Here is a tiny trained network, its code and every weight. The questions are about switching its units off for an input and a class, where a switched-off unit gives its printed mean instead of its output.

import numpy as np


def w(rows, s, z=0):
    codes = np.array(rows[::2]) - 128.0
    scale = np.full(codes.shape[1], s)
    scale[-1] = z or s
    return codes * scale


def norm(h):
    return h / np.sqrt((h * h).mean(-1, keepdims=True) + 1e-5)


def f(y):
    return np.maximum(y, 0)


def log_softmax(a):
    a = a - a.max(-1, keepdims=True)
    return a - np.log(np.exp(a).sum(-1, keepdims=True))


def net(x, mask):
    res = np.array(x, float).reshape(1, 6) / 4 @ E
    u = 0
    for l in range(2):
        y = f(norm(res) @ A[l][:, :-1].T + A[l][:, -1])
        res = res + np.where(mask[u : u + 5], y, B[l][:, -1]) @ B[l][:, :-1]
        u += 5
    return log_softmax(norm(res)[-1] @ U[:, :-1].T + U[:, -1])


A, B = {}, {}
E = w([
[209,179,70,74,78,198,1,89],'x0',
[195,98,137,181,63,142,108,141],'x1',
[159,163,109,120,230,106,135,116],'x2',
[145,116,118,172,90,38,117,29],'x3',
[141,219,10,65,155,47,104,250],'x4',
[252,127,165,101,6,85,115,89],'x5',
],0.0044)
A[0] = w([
[131,128,177,135,149,188,150,197,195],'L0N1',
[116,158,164,137,12,119,108,160,114],'L0N2',
[125,114,93,135,142,93,59,81,253],'L0N3',
[60,145,107,111,205,107,147,166,95],'L0N4',
[140,140,148,127,159,204,106,163,56],'L0N5',
],0.011,0.0041)
B[0] = w([
[136,117,194,187,113,146,155,106,214],'L0N1',
[160,75,136,87,125,226,140,154,206],'L0N2',
[171,166,139,124,138,173,108,182,241],'L0N3',
[141,197,147,12,77,193,168,74,253],'L0N4',
[126,36,167,200,124,94,146,221,169],'L0N5',
],0.011,0.0068)
A[1] = w([
[163,33,146,147,50,169,98,139,120],'L1N1',
[74,134,253,173,115,253,203,89,125],'L1N2',
[133,182,90,237,149,169,61,230,255],'L1N3',
[40,186,171,109,104,118,208,187,87],'L1N4',
[83,64,136,178,172,187,83,106,112],'L1N5',
],0.0069,0.0049)
B[1] = w([
[93,110,71,92,98,130,157,206,187],'L1N1',
[118,126,126,168,167,40,93,78,250],'L1N2',
[17,196,186,169,134,46,171,103,188],'L1N3',
[255,149,160,163,250,164,123,147,167],'L1N4',
[158,171,57,115,7,70,110,164,147],'L1N5',
],0.0083,0.012)
U = w([
[180,165,249,140,196,147,188,28,151],'0',
[80,62,34,109,194,102,49,61,2],'1',
[186,187,48,39,54,237,82,128,173],'2',
[109,19,183,198,30,100,177,189,151],'3',
[83,177,91,168,136,26,56,105,194],'4',
],0.011,0.0047)

Each question gives the input, the list of numbers given to net, and the class t.
The units are the neurons (one row each of A and B). Each row of codes is followed by its name. A weight is (code - 128) times the scale printed after its matrix; where a second scale follows, it is the last column's (A, B and U).
mask holds one flag per neuron, layer by layer. A switched-off neuron (its flag False) gives its mean, the last column of its row in B, instead of its output. The means were averaged over made-up inputs and are rounded, as every weight is.
A unit's drop is (log p(t) with every unit on - log p(t) with that unit switched off) / (log p(t) with every unit on - log p(t) with every unit switched off).
The circuit of an input: a set's keep is (log p(t) with only the set's units on - log p(t) with every unit switched off) / (log p(t) with every unit on - log p(t) with every unit switched off). Starting from all 10 units, units are removed one at a time, each time the one whose removal leaves the highest keep (on an exact tie, the one counted first), for as long as the keep stays at least 0.8.
units of the circuit, in order: the units of the circuit, biggest drop first
k most important neurons: the k neurons with the biggest drops, biggest first
top k neurons in layer l: the k neurons of layer l with the biggest drops, biggest first
drop of u: that unit's drop, to one decimal
input [-2,-5,0,5,-8,6], class 3: units of the circuit, in order -> [L0N4, L1N1]
input [-8,4,-6,-6,-2,-5], class 0: units of the circuit, in order -> [L1N4]
input [3,-2,5,0,4,-8], class 2: top 2 neurons in layer 1 -> [L1N3, L1N2]
input [3,-5,7,0,4,7], class 4: top 2 neurons in layer 1 -> [L1N3, L1N4]
input [-7,-7,1,-8,8,-7], class 0: units of the circuit, in order -> [L0N1, L1N4]
input [8,4,-3,4,-8,-2], class 2: units of the circuit, in order -> [L0N1, L1N1]
input [6,-5,1,-7,4,-4], class 0: top 2 neurons in layer 0 -> [L0N5, L0N1]
input [-3,3,-6,-5,5,-4], class 0: top 2 neurons in layer 0 -> [L0N4, L0N1]
input [6,1,2,1,-5,-1], class 4: 2 most important neurons -> [L0N4, L1N3]
input [-4,-4,8,7,8,-5], class 2: top 2 neurons in layer 0 -> [L0N4, L0N1]
input [-2,-8,8,0,3,-2], class 2: 2 most important neurons -> [L0N4, L1N3]
input [8,5,4,-4,6,-4], class 4: 2 most important neurons -> [L1N3, L0N2]
input [-2,-1,-6,-1,-5,2], class 3: top 2 neurons in layer 0 -> [L0N4, L0N2]
input [-2,8,2,-6,-8,-8], class 3: units of the circuit, in order -> [L0N5]
input [5,-2,-7,-6,3,-8], class 0: 2 most important neurons -> [L0N4, L1N4]
input [-3,-3,7,-3,8,3], class 2: 2 most important neurons -> [L0N4, L1N2]
input [-8,4,-6,8,-5,-8], class 4: top 2 neurons in layer 1 -> [L1N2, L1N5]
input [7,7,6,6,-7,-2], class 4: top 2 neurons in layer 0 -> [L0N4, L0N2]
input [7,-4,-1,5,-8,2], class 2: top 2 neurons in layer 0 -> [L0N1, L0N5]
input [6,0,1,5,6,0], class 4: units of the circuit, in order -> [L0N4]
input [-5,-3,1,-5,7,-6], class 0: 2 most important neurons -> [L0N1, L1N4]
input [6,-5,7,-4,-7,-4], class 4: top 2 neurons in layer 1 -> [L1N2, L1N5]
input [-5,-8,-8,-2,6,-6], class 0: top 2 neurons in layer 1 -> [L1N4, L1N1]
input [0,1,4,3,-8,-5], class 4: 2 most important neurons -> [L0N4, L1N5]
input [-3,-3,-7,1,5,7], class 2: top 2 neurons in layer 1 -> [L1N3, L1N2]
input [-2,2,-5,5,-7,-1], class 3: top 2 neurons in layer 1 -> [L1N1, L1N3]
input [1,7,5,-8,-6,-5], class 3: most important neuron -> [L0N5]
input [8,4,-1,-6,1,0], class 3: drop of L0N5 -> 0.1
